Below is a small trained network, with its code and all its weights. Each question gives an input and a target symbol and asks what happens when units are switched off, that is, made to give their printed mean instead of their output.

import numpy as np


def w(rows, s, z=0):
    codes = np.array(rows[::2]) - 128.0
    scale = np.full(codes.shape[1], s)
    scale[-1] = z or s
    return codes * scale


def norm(h):
    return h / np.sqrt((h * h).mean(-1, keepdims=True) + 1e-5)


def f(y):
    return y / 2 * (1 + np.tanh(0.7978845608 * (y + 0.044715 * y**3)))


def softmax(a):
    e = np.exp(a - a.max(-1, keepdims=True))
    return e / e.sum(-1, keepdims=True)


def log_softmax(a):
    a = a - a.max(-1, keepdims=True)
    return a - np.log(np.exp(a).sum(-1, keepdims=True))


def net(x, mask):
    ids = ['ΘΛΞΣβε'.index(c) for c in x.split()]
    T = len(ids)
    res = E[ids] + P[:T]
    r = norm(res)
    for j in range(2):
        rows = slice(2 * j, 2 * j + 2)
        q, k, v = (r @ M[0][rows].T for M in (Q, K, V))
        z = softmax(np.where(np.tri(T) > 0, q @ k.T / 2**0.5, -1e9)) @ v
        o = O[0][rows]
        res = res + np.where(mask[j], z, o[:, -1]) @ o[:, :-1]
    y = f(norm(res) @ A[0][:, :-1].T + A[0][:, -1])
    res = res + np.where(mask[2:14], y, B[0][:, -1]) @ B[0][:, :-1]
    return log_softmax(norm(res)[-1] @ U[:, :-1].T + U[:, -1])


Q, K, V, O, A, B = {}, {}, {}, {}, {}, {}
E = w([
[81,118,171,141,142],'Θ',
[92,24,194,155,138],'Λ',
[65,94,206,163,159],'Ξ',
[73,200,222,253,121],'Σ',
[57,116,65,41,58],'β',
[209,213,15,223,254],'ε',
],0.0078)
P = w([
[130,127,253,69,172],'0',
[116,86,146,163,139],'1',
[156,87,128,160,127],'2',
[167,84,112,159,127],'3',
[182,88,102,156,125],'4',
[193,92,92,155,124],'5',
],0.0055)
Q[0] = w([
[89,222,124,129,120],'H1',
[234,149,161,144,111],'H1',
[239,157,133,104,255],'H2',
[61,83,124,179,123],'H2',
],0.0089)
K[0] = w([
[85,146,178,123,116],'H1',
[165,212,159,153,151],'H1',
[89,129,173,181,38],'H2',
[153,204,109,199,254],'H2',
],0.0081)
V[0] = w([
[141,46,191,73,111],'H1',
[33,125,91,64,110],'H1',
[32,93,175,114,80],'H2',
[79,51,48,3,145],'H2',
],0.0051)
O[0] = w([
[152,192,255,154,125,208],'H1',
[212,153,196,107,95,122],'H1',
[119,64,237,157,111,209],'H2',
[169,143,109,195,114,2],'H2',
],0.0054,0.0035)
A[0] = w([
[72,96,141,150,154,101],'N1',
[141,70,167,109,127,108],'N2',
[98,178,131,137,198,199],'N3',
[248,169,128,96,76,121],'N4',
[149,84,147,178,148,195],'N5',
[122,72,136,78,120,50],'N6',
[146,126,191,125,113,97],'N7',
[105,86,151,158,164,96],'N8',
[111,159,135,159,89,118],'N9',
[95,81,121,50,133,184],'N10',
[147,143,71,147,145,200],'N11',
[111,159,123,72,119,3],'N12',
],0.013,0.0027)
B[0] = w([
[202,165,72,143,111,239],'N1',
[153,163,83,244,79,232],'N2',
[200,86,202,98,92,203],'N3',
[129,162,29,81,238,152],'N4',
[59,141,59,15,165,255],'N5',
[107,231,195,104,116,168],'N6',
[103,3,142,187,121,238],'N7',
[174,139,67,67,126,249],'N8',
[99,165,74,92,124,151],'N9',
[86,42,221,218,116,195],'N10',
[24,146,209,168,53,157],'N11',
[61,72,142,38,141,118],'N12',
],0.0052,0.006)
U = w([
[108,87,215,175,90,170],'Θ',
[85,95,35,188,122,102],'Λ',
[214,90,75,81,140,142],'Ξ',
[160,194,115,126,82,184],'Σ',
[57,113,125,47,130,54],'β',
[105,162,135,153,254,2],'ε',
],0.0097,0.0026)

Each question gives the input, a string of symbols that net reads in full, and the target symbol t.
The units are the heads (2 rows each of Q, K, V and O) and the neurons (one row each of A and B). Each row of codes is followed by its name. A weight is (code - 128) times the scale printed after its matrix; where a second scale follows, it is the last column's (O, A, B and U).
mask holds one flag per unit, heads first, then neurons. A switched-off unit (its flag False) gives its mean, the last column of its rows in O or B, instead of its output. The means were averaged over made-up inputs and are rounded, as every weight is.
A unit's drop is (log p(t) with every unit on - log p(t) with that unit switched off) / (log p(t) with every unit on - log p(t) with every unit switched off).
most important unit: the unit with the biggest drop
k most important neurons: the k neurons with the biggest drops, biggest first
heads that matter: for each layer, one digit per head in row order, 1 if its drop is at least 0.15 and else 0, layers parted by /
drop of u: that unit's drop, to one decimal
input Λ Σ β β β Σ, target Λ: heads that matter -> 10
input Λ Ξ β, target Θ: heads that matter -> 00
input ε Σ β Θ Λ, target Λ: most important unit -> N10
input ε β β Σ Ξ, target Ξ: heads that matter -> 01
input Σ Ξ Θ Θ Σ, target Λ: heads that matter -> 11
input Θ Λ Λ ε, target ε: heads that matter -> 00
input ε β Θ ε Λ Λ, target Λ: 2 most important neurons -> (N3, N7)
input β Λ β, target Λ: 2 most important neurons -> (N4, N8)
input β ε Λ Λ Σ, target Σ: 3 most important neurons -> (N7, N10, N9)
input β Σ Θ Λ Λ Θ, target Λ: 4 most important neurons -> (N2, N3, N5, N7)
input ε Θ Θ Σ Σ, target Σ: 2 most important neurons -> (N7, N3)
input Σ Λ Ξ β, target Θ: drop of N10 -> 0.1
input Λ Σ β β, target Λ: drop of N8 -> 0.7
input Ξ Σ β Λ Λ Ξ, target Λ: drop of N3 -> 0.3
